Below is a small trained network, with its code and all its weights. Each question gives an input and a class and asks what happens when units are switched off, that is, made to give their printed mean instead of their output.

import numpy as np


def w(rows, s, z=0):
    codes = np.array(rows[::2]) - 128.0
    scale = np.full(codes.shape[1], s)
    scale[-1] = z or s
    return codes * scale


def norm(h):
    return h / np.sqrt((h * h).mean(-1, keepdims=True) + 1e-5)


def f(y):
    return y / 2 * (1 + np.tanh(0.7978845608 * (y + 0.044715 * y**3)))


def log_softmax(a):
    a = a - a.max(-1, keepdims=True)
    return a - np.log(np.exp(a).sum(-1, keepdims=True))


def net(x, mask):
    res = np.array(x, float).reshape(1, 4) / 4 @ E
    u = 0
    for l in range(3):
        y = f(norm(res) @ A[l][:, :-1].T + A[l][:, -1])
        res = res + np.where(mask[u : u + 12], y, B[l][:, -1]) @ B[l][:, :-1]
        u += 12
    return log_softmax(norm(res)[-1] @ U[:, :-1].T + U[:, -1])


A, B = {}, {}
E = w([
[66,254,125,87],'x0',
[129,126,127,128],'x1',
[189,172,237,115],'x2',
[37,96,219,236],'x3',
],0.0024)
A[0] = w([
[124,120,134,116,119],'L0N1',
[76,80,153,1,63],'L0N2',
[86,84,158,56,111],'L0N3',
[103,104,142,76,106],'L0N4',
[107,105,137,109,2],'L0N5',
[142,138,121,149,118],'L0N6',
[118,120,133,111,122],'L0N7',
[124,114,140,117,116],'L0N8',
[99,91,155,74,117],'L0N9',
[56,70,167,7,111],'L0N10',
[115,111,141,103,119],'L0N11',
[99,113,136,83,116],'L0N12',
],0.0035,0.005)
B[0] = w([
[127,128,129,126,113],'L0N1',
[141,138,121,144,47],'L0N2',
[130,130,125,132,100],'L0N3',
[129,131,126,131,93],'L0N4',
[247,149,133,246,10],'L0N5',
[127,127,130,125,111],'L0N6',
[129,129,127,131,117],'L0N7',
[127,126,131,123,109],'L0N8',
[128,127,129,126,110],'L0N9',
[133,134,121,143,100],'L0N10',
[128,127,129,126,113],'L0N11',
[132,133,123,140,108],'L0N12',
],0.014,0.0014)
A[1] = w([
[130,143,151,197,7],'L1N1',
[198,167,211,128,90],'L1N2',
[178,129,104,121,52],'L1N3',
[172,152,126,160,33],'L1N4',
[156,142,111,146,62],'L1N5',
[177,66,126,156,56],'L1N6',
[178,66,128,152,62],'L1N7',
[255,179,62,123,9],'L1N8',
[177,151,121,164,64],'L1N9',
[178,66,127,155,58],'L1N10',
[128,128,128,128,121],'L1N11',
[128,128,128,128,128],'L1N12',
],0.0084,0.0015)
B[1] = w([
[125,106,148,122,41],'L1N1',
[99,112,9,177,154],'L1N2',
[95,107,159,129,84],'L1N3',
[39,122,124,149,8],'L1N4',
[86,115,132,125,30],'L1N5',
[103,183,127,110,127],'L1N6',
[106,183,129,115,133],'L1N7',
[169,88,153,77,153],'L1N8',
[34,129,127,162,8],'L1N9',
[104,183,127,112,128],'L1N10',
[128,128,128,128,124],'L1N11',
[128,128,128,128,128],'L1N12',
],0.016,0.0013)
A[2] = w([
[114,100,189,181,99],'L2N1',
[112,109,155,133,74],'L2N2',
[110,133,153,166,88],'L2N3',
[123,123,128,126,126],'L2N4',
[145,162,168,172,4],'L2N5',
[72,85,19,170,18],'L2N6',
[97,129,138,156,61],'L2N7',
[101,132,141,155,22],'L2N8',
[96,120,126,150,4],'L2N9',
[78,254,136,110,39],'L2N10',
[130,154,129,130,91],'L2N11',
[105,128,149,158,69],'L2N12',
],0.0093,0.0011)
B[2] = w([
[234,55,166,26,130],'L2N1',
[208,143,152,114,102],'L2N2',
[205,121,87,21,79],'L2N3',
[145,145,129,131,126],'L2N4',
[102,67,34,107,88],'L2N5',
[148,97,12,241,222],'L2N6',
[163,160,73,23,73],'L2N7',
[168,151,61,2,70],'L2N8',
[153,169,56,6,70],'L2N9',
[28,217,208,153,250],'L2N10',
[69,89,140,112,120],'L2N11',
[190,146,95,49,77],'L2N12',
],0.0086,0.0021)
U = w([
[136,110,168,165,254],'0',
[219,69,160,33,80],'1',
[38,231,168,114,62],'2',
[131,90,2,196,63],'3',
],0.0087,0.0052)

Each question gives the input, the list of numbers given to net, and the class t.
The units are the neurons (one row each of A and B). Each row of codes is followed by its name. A weight is (code - 128) times the scale printed after its matrix; where a second scale follows, it is the last column's (A, B and U).
mask holds one flag per neuron, layer by layer. A switched-off neuron (its flag False) gives its mean, the last column of its row in B, instead of its output. The means were averaged over made-up inputs and are rounded, as every weight is.
A unit's drop is (log p(t) with every unit on - log p(t) with that unit switched off) / (log p(t) with every unit on - log p(t) with every unit switched off).
unit that matters most: the unit with the biggest drop
k most important neurons: the k neurons with the biggest drops, biggest first
k most important neurons of layer l: the k neurons of layer l with the biggest drops, biggest first
drop of u: that unit's drop, to one decimal
input [0,1,2,7], class 1: unit that matters most	L2N1
input [2,4,6,5], class 3: 2 most important neurons	(L1N2, L2N6)
input [-8,-6,8,-3], class 2: 3 most important neurons	(L1N7, L1N10, L1N6)
input [0,-3,-7,7], class 1: 2 most important neurons	(L1N2, L2N1)
input [-8,4,-2,6], class 2: 3 most important neurons of layer 1	(L1N6, L1N10, L1N7)
input [-4,3,-4,-5], class 1: 2 most important neurons	(L1N2, L2N10)
input [-4,6,-4,-3], class 0: 3 most important neurons of layer 2	(L2N6, L2N10, L2N5)
input [6,2,4,-8], class 1: 2 most important neurons	(L1N8, L2N10)
input [4,-5,7,-6], class 3: 2 most important neurons of layer 2	(L2N10, L2N1)
input [1,5,7,7], class 1: 2 most important neurons	(L2N1, L1N1)
input [6,4,-7,1], class 3: 2 most important neurons of layer 2	(L2N6, L2N10)
input [-4,-2,-4,7], class 1: drop of L1N2	0.3
input [5,1,8,2], class 3: drop of L1N2	0.9
input [7,-2,-2,-7], class 1: most important neuron of layer 1	(L1N8)
input [4,-1,6,-1], class 3: drop of L1N2	0.8
input [-5,2,4,3], class 2: drop of L1N10	0.6
